Here is a tiny trained network, its code and every weight. The questions are about switching its units off for an input and a target symbol, where a switched-off unit gives its printed mean instead of its output.

import numpy as np


def w(rows, s, z=0):
    codes = np.array(rows[::2]) - 128.0
    scale = np.full(codes.shape[1], s)
    scale[-1] = z or s
    return codes * scale


def f(y):
    return y / 2 * (1 + np.tanh(0.7978845608 * (y + 0.044715 * y**3)))


def softmax(a):
    e = np.exp(a - a.max(-1, keepdims=True))
    return e / e.sum(-1, keepdims=True)


def log_softmax(a):
    a = a - a.max(-1, keepdims=True)
    return a - np.log(np.exp(a).sum(-1, keepdims=True))


def net(x, mask):
    ids = ['γδεζηλμξπστφψω'.index(c) for c in x.split()]
    T = len(ids)
    res = E[ids] + P[:T]
    q, k, v = (res @ M[0].T for M in (Q, K, V))
    z = softmax(np.where(np.tri(T) > 0, q @ k.T / 4**0.5, -1e9)) @ v
    res = res + np.where(mask[0], z, O[0][:, -1]) @ O[0][:, :-1]
    y = f(res @ A[0][:, :-1].T + A[0][:, -1])
    res = res + np.where(mask[1:9], y, B[0][:, -1]) @ B[0][:, :-1]
    return log_softmax(res[-1] @ U[:, :-1].T + U[:, -1])


Q, K, V, O, A, B = {}, {}, {}, {}, {}, {}
E = w([
[190,204,83,145,100,89],'γ',
[74,195,213,183,85,195],'δ',
[213,179,118,127,111,35],'ε',
[133,188,122,126,195,151],'ζ',
[75,120,182,155,73,204],'η',
[171,151,239,38,96,103],'λ',
[129,131,89,144,193,159],'μ',
[171,187,119,119,184,181],'ξ',
[73,129,116,110,180,105],'π',
[19,155,204,119,118,22],'σ',
[238,166,99,80,212,95],'τ',
[144,126,81,125,76,173],'φ',
[194,167,179,246,39,248],'ψ',
[151,52,140,121,174,160],'ω',
],0.015)
P = w([
[130,31,94,192,152,3],'0',
[205,131,110,63,170,99],'1',
[190,97,117,86,205,182],'2',
[167,170,151,71,162,97],'3',
[199,173,160,120,110,222],'4',
[189,183,175,48,191,181],'5',
],0.011)
Q[0] = w([
[96,51,69,145,116,114],'H1',
[236,205,98,93,190,172],'H1',
[169,113,62,254,123,86],'H1',
[144,39,107,229,140,123],'H1',
],0.0087)
K[0] = w([
[171,202,213,108,112,158],'H1',
[112,1,126,221,78,1],'H1',
[196,148,132,83,208,222],'H1',
[17,233,115,27,101,108],'H1',
],0.008)
V[0] = w([
[27,119,123,103,4,48],'H1',
[94,239,187,112,165,191],'H1',
[22,174,151,219,37,217],'H1',
[254,215,97,24,116,113],'H1',
],0.0073)
O[0] = w([
[131,127,246,196,91,119,118],'H1',
[116,180,100,130,150,185,44],'H1',
[47,158,110,115,142,115,5],'H1',
[153,73,117,91,84,156,128],'H1',
],0.014)
A[0] = w([
[93,36,143,188,177,147,253],'N1',
[129,108,17,66,254,110,115],'N2',
[197,163,110,145,86,197,104],'N3',
[179,90,160,83,137,186,55],'N4',
[196,183,58,130,83,64,64],'N5',
[180,49,134,192,81,102,53],'N6',
[215,52,129,77,55,234,229],'N7',
[92,179,107,191,189,142,118],'N8',
],0.007,0.0043)
B[0] = w([
[217,214,2,98,107,48,143],'N1',
[67,167,91,132,83,231,170],'N2',
[78,133,60,98,198,69,165],'N3',
[112,53,225,188,145,109,185],'N4',
[72,117,126,172,161,217,161],'N5',
[115,120,199,142,101,192,187],'N6',
[44,161,95,52,196,95,254],'N7',
[41,45,194,235,122,191,135],'N8',
],0.0073,0.025)
U = w([
[142,106,171,73,111,113,253],'γ',
[85,136,127,172,182,131,140],'δ',
[111,29,172,151,128,139,52],'ε',
[159,156,79,128,138,152,146],'ζ',
[90,110,127,179,168,99,61],'η',
[133,111,144,97,94,136,18],'λ',
[161,129,84,148,140,132,66],'μ',
[125,145,72,120,131,162,230],'ξ',
[193,148,115,154,151,78,165],'π',
[142,138,149,181,127,106,10],'σ',
[93,4,114,122,115,157,121],'τ',
[195,132,124,106,93,88,147],'φ',
[75,139,111,158,120,165,118],'ψ',
[154,97,110,142,137,106,55],'ω',
],0.011,0.0043)

Each question gives the input, a string of symbols that net reads in full, and the target symbol t.
The units are the heads (4 rows each of Q, K, V and O) and the neurons (one row each of A and B). Each row of codes is followed by its name. A weight is (code - 128) times the scale printed after its matrix; where a second scale follows, it is the last column's (O, A, B and U).
mask holds one flag per unit, heads first, then neurons. A switched-off unit (its flag False) gives its mean, the last column of its rows in O or B, instead of its output. The means were averaged over made-up inputs and are rounded, as every weight is.
A unit's drop is (log p(t) with every unit on - log p(t) with that unit switched off) / (log p(t) with every unit on - log p(t) with every unit switched off).
The circuit of an input: a set's keep is (log p(t) with only the set's units on - log p(t) with every unit switched off) / (log p(t) with every unit on - log p(t) with every unit switched off). Starting from all 9 units, units are removed one at a time, each time the one whose removal leaves the highest keep (on an exact tie, the one counted first), for as long as the keep stays at least 0.8.
units of the circuit, in order: the units of the circuit, biggest drop first
most important unit: the unit with the biggest drop
top k neurons: the k neurons with the biggest drops, biggest first
drop of u: that unit's drop, to one decimal
input σ ξ ζ ξ, target σ: units of the circuit, in order : H1, N7
input τ ξ τ γ ψ ε, target τ: most important unit : H1
input τ ψ ζ μ ψ, target τ: units of the circuit, in order : H1, N4
input ξ π η, target ξ: units of the circuit, in order : H1, N6
input ξ π τ τ τ γ, target ξ: units of the circuit, in order : H1, N2
input γ γ ξ, target γ: units of the circuit, in order : H1, N5, N2
input τ φ γ, target τ: units of the circuit, in order : H1, N5
input ξ τ ω, target ξ: top 3 neurons : N2, N1, N7
input ψ ζ δ, target ψ: top 4 neurons : N4, N7, N8, N3
input ξ σ ω ζ, target ξ: top 2 neurons : N2, N4
input λ τ τ ξ δ, target γ: units of the circuit, in order : N5, H1, N7
input ε ζ γ, target ε: top 3 neurons : N6, N4, N5
input τ γ π φ, target τ: drop of H1 : 1.3
input τ ζ δ, target τ: drop of N5 : -0.1
input σ π ζ τ τ, target σ: drop of N6 : 0.0
input δ τ φ, target δ: top neuron : N8
